How the units are linked:
w138 + w436
w138 $ w830
w138 § w349
w138 * w198
w198 + w830
w198 $ w138
w198 § w45
w198 * w97
w875 + w687
w875 $ w782
w875 § w138
w875 * w547
w432 + w83
w432 $ w553
w432 § w507
w432 * w71
w379 + w516
w379 $ w365
w379 § w584
w379 * w834
w547 + w782
w547 $ w875
w547 § w198
w547 * w754
w229 + w936
w229 $ w952
w229 § w432
w229 * w203
w691 + w533
w691 $ w507
w691 § w731
w691 * w673
w687 + w198
w687 $ w97
w687 § w436
w687 * w782
w83 + w691
w83 $ w673
w83 § w831
w83 * w553
w744 + w349
w744 $ w45
w744 § w802
w744 * w436
w406 + w584
w406 $ w709
w406 § w875
w406 * w516
w833 + w432
w833 $ w71
w833 § w673
w833 * w936
w553 + w673
w553 $ w83
w553 § w533
w553 * w432
w45 + w186
w45 $ w349
w45 § w514
w45 * w744
w983 + w379
w983 $ w834
w983 § w406
w983 * w88
w754 + w875
w754 $ w547
w754 § w97
w754 * w584
w782 + w97
w782 $ w687
w782 § w830
w782 * w875
w936 + w71
w936 $ w833
w936 § w83
w936 * w952
w464 + w514
w464 $ w802
w464 § w140
w464 * w186
w507 + w831
w507 $ w533
w507 § w311
w507 * w691
w533 + w62
w533 $ w831
w533 § w88
w533 * w507
w140 + w203
w140 $ w916
w140 § w936
w140 * w487
w436 + w45
w436 $ w744
w436 § w464
w436 * w830
w71 + w553
w71 $ w432
w71 § w691
w71 * w833
w311 + w983
w311 $ w88
w311 § w365
w311 * w731
w349 + w464
w349 $ w186
w349 § w13
w349 * w45
w203 + w952
w203 $ w229
w203 § w71
w203 * w916
w186 + w802
w186 $ w464
w186 § w487
w186 * w349
w952 + w833
w952 $ w936
w952 § w553
w952 * w229
w709 + w754
w709 $ w584
w709 § w782
w709 * w406
w673 + w507
w673 $ w691
w673 § w62
w673 * w83
w916 + w229
w916 $ w203
w916 § w833
w916 * w140
w13 + w140
w13 $ w487
w13 § w229
w13 * w514
w487 + w916
w487 $ w140
w487 § w952
w487 * w13
w830 + w744
w830 $ w436
w830 § w186
w830 * w138
w514 + w487
w514 $ w13
w514 § w203
w514 * w802
w584 + w547
w584 $ w754
w584 § w687
w584 * w709
w516 + w709
w516 $ w406
w516 § w547
w516 * w365
w62 + w311
w62 $ w731
w62 § w834
w62 * w831
w97 + w138
w97 $ w198
w97 § w744
w97 * w687
w731 + w88
w731 $ w311
w731 § w379
w731 * w62
w834 + w365
w834 $ w379
w834 § w709
w834 * w983
w88 + w834
w88 $ w983
w88 § w516
w88 * w311
w365 + w406
w365 $ w516
w365 § w754
w365 * w379
w831 + w731
w831 $ w62
w831 § w983
w831 * w533
w802 + w13
w802 $ w514
w802 § w916
w802 * w464

In the rows, zero is written as 69.

The rows follow the links: the fewer symbols apart two units are, the more alike their rows tend to be.

Each row is also shifted at random along 4 hidden directions that mean nothing.

Some units, each with a row of numbers:
w186 [  52   59   72   97   63   47   53   93   81   81   30   52   59   82   76   51   74  103   66   28   82   72  100   73   55]
w311 [  86   62   62   34   71   87   91   46   41   70   85   69   71   58   76   75   77   34   70   77   32   65   44   69   76]
w487 [  48   69   79   98   95   59   50  101   95   54   63   64   76   83   45   56   38   92   81   98   96   54   76   52   72]
w936 [  48   40   77   69  105   64   66   91   64   52   57   55   85   95   55   62   64   66   95   60   63   42   73   54   89]
w198 [  80   86   74   82   30   63   62   60   88   95   58   54   36   53   83   82   68   86   43   56   96   97   97   80   25]
w952 [  49   36   83   71  108   62   68   90   66   61   49   37   78   98   58   58   56   66   96   61   62   45   80   52   77]
w97 [  76   85   48   76   27   59   60   56   71   80   64   96   60   59   86   62  104   89   46   81   75   92   71   90   63]
w916 [  53   50   93   88  101   63   58  103   88   76   51   20   58   85   53   59   26   80   86   89   75   50   79   46   57]
w62 [  83   60   80   37   86   91   91   58   55   70   89   45   68   56   65   90   43   27   78   57   45   58   53   57   65]
w71 [  49   57   79   69  109   67   67   82   67   32   81   82  102   82   43   74   65   61   97   52   78   42   64   56  101]
w365 [  91   90   63   50   41   86   82   34   61   71   94   89   63   42   79   96   86   49   54   54   72   89   62   82   59]
w584 [  95   84   58   58   34   78   77   50   58   95   66   67   49   45   94   73   74   61   43   34   53   91   63   84   48]
w744 [  61   71   56   90   40   47   53   78   75   87   37   70   54   77   86   40   87  104   52   66   72   83   86   81   59]
w229 [  40   28   58   73  100   55   59   92   61   58   50   69   91  114   61   29   91   81   96  136   45   43   63   55  106]
w349 [  49   48   63   92   52   41   51   85   75   85   29   57   55   96   85   43   97  106   67   78   75   76   99   77   63]
w45 [  57   56   63   88   46   48   54   83   77   90   27   53   52   85   89   49   90  105   59   58   73   81   96   79   53]
w379 [  95   78   53   43   47   84   83   45   51   84   80   74   60   44   86   69   74   48   49   85   38   81   42   77   64]
w782 [  84   79   58   70   27   66   69   53   72   94   60   65   43   58   93   64   86   80   43   88   67   90   77   82   42]

Complete each set of four: the symbols that take the first to the second take the third to the fourth, perhaps in another order.
Answers are names.
[  80   67   66   47   95   90   86   61   55   58   96   74   85   58   60   72   45   36   79   97   43   52   33   54   84]
to [  80   71   66   41   88   90   87   52   49   53   96   81   86   57   62   80   63   35   78   68   45   55   38   63   89]
as [  86   74   49   52   34   71   76   38   53   83   75   87   58   56   94   69  104   64   48   82   53   89   64   87   65]
to w584

[  92   80   70   45   44   87   82   32   67   80   98   71   52   53   77   97   80   45   54  114   73   85   64   76   48]
to [  88   86   51   58   28   71   72   46   61   85   70   86   57   52   92   67   92   71   42   66   57   89   63   88   60]
as [  74   76   57   80   32   57   61   68   74   96   42   62   45   66   94   53   85   93   46   54   65   91   84   84   46]
to w186

[  41   57   79   93   87   49   53   89   83   49   58   74   82   95   51   67   74   92   85   58  101   58   97   62   80]
to [  43   41   71   67  104   59   64   84   60   42   66   77  100   99   53   58   80   67   97   71   65   43   70   59  104]
as [  46   62   81   99   85   53   50   97   96   67   52   51   65   88   53   59   51   99   76   96  100   63   90   54   61]
to w952

[  47   54   63   96   84   50   48  107   79   73   34   53   68   93   67   30   57  100   76   88   65   60   73   59   74]
to [  49   57   63   96   68   46   48   96   81   78   34   57   64   90   71   34   70  107   71   89   68   67   82   65   69]
as [  39   41   92   85   92   54   58   88   85   58   54   44   70  100   52   80   71   80   95   69  102   55  105   54   66]
to w13

[  86   90   51   69   29   69   71   51   67   85   66   84   52   50   89   67   86   76   42   64   62   94   64   87   57]
to [  81   90   54   77   29   63   65   59   67   86   62   83   54   55   92   60   87   85   41   63   66   96   67   87   56]
as [  50   66   80   79  108   69   64   82   84   34   89   79   97   82   33   74   51   68   93  105   95   45   63   49   91]
to w432

[  95   76   58   52   38   84   81   45   62   98   78   60   44   49   89   67   69   57   45  117   45   86   49   73   46]
to [  92   96   59   63   31   79   75   49   66   86   80   82   52   38   84   74   68   68   43   60   65   90   57   82   52]
as [  92   63   71   33   65   92   92   48   50   89   76   39   51   51   86   80   56   33   62   73   29   71   49   68   52]
to w379

[  75   48   78   31   82   86   93   44   49   62   92   56   74   72   66   97   80   28   85   80   58   59   66   65   74]
to [  89   62   76   33   52   81   93   30   55   74   93   58   54   58   77  108   85   33   66   66   68   76   77   73   50]
as [  62   60   77   56  109   80   76   75   59   45   85   71   92   74   49   73   50   42   92   57   58   45   50   53   93]
to w831

[  52   42   85   69  107   69   68   88   72   56   63   44   76   90   51   68   48   62   95   82   67   43   71   48   77]
to [  65   63   81   55  106   84   78   68   65   44   92   66   88   71   48   85   50   41   91   72   68   47   54   53   87]
as [  92   79   79   41   51   90   88   32   57   74   93   65   55   46   76  108   75   36   62   43   70   83   71   76   47]
to w584

[  51   53   84   75  107   72   68   87   78   47   75   57   80   84   42   67   43   64   92  105   80   45   67   47   79]
to [  65   49   77   47  106   80   83   70   53   49   78   57   87   74   57   80   58   38   94   44   52   47   58   58   91]
as [  95   93   49   58   37   79   76   45   60   80   83   91   60   40   84   69   76   62   41   79   52   90   45   82   65]
to w782

[  58   45   75   57  108   76   76   79   56   57   71   56   86   81   55   64   53   51   94   77   48   42   56   52   91]
to [  81   58   70   36   89   89   89   56   48   68   85   55   72   59   68   74   57   30   76   83   29   58   43   61   77]
as [  49   67   68   99   77   48   49  100   78   67   42   66   74   86   63   45   65  103   72   51   75   65   80   68   77]
to w203

[  81   92   65   83   34   65   62   65   84   95   57   59   38   50   85   68   64   88   42   53   81   95   81   82   35]
to [  62   82   54  100   52   48   49   93   80   80   42   81   65   70   79   36   73  109   52   61   68   80   70   79   68]
as [  40   48   64   78  101   52   57   94   65   41   57   82  103   99   55   48   84   80   92   67   65   46   71   61  109]
to w71

[  83   78   40   48   34   72   79   37   43   76   79  105   73   55   91   67  110   60   50   69   47   85   55   91   78]
to [  77   94   51   84   29   60   57   63   84   82   68   92   55   57   79   60   80   96   41  101   86   93   70   83   53]
as [  72   66   67   48  100   85   83   63   54   52   94   80   92   65   55   71   53   39   84   94   44   49   36   57   96]
to w365

[  91   61   68   34   63   90   92   42   50   84   85   50   55   55   81   90   66   33   65   76   42   70   56   67   56]
to [  95   66   65   44   42   83   85   40   61   97   77   50   37   52   92   82   75   49   50  105   50   86   64   74   41]
as [  70   82   67   95   37   58   54   79   87   95   46   58   42   63   83   55   63   97   47   62   83   89   84   76   38]
to w186

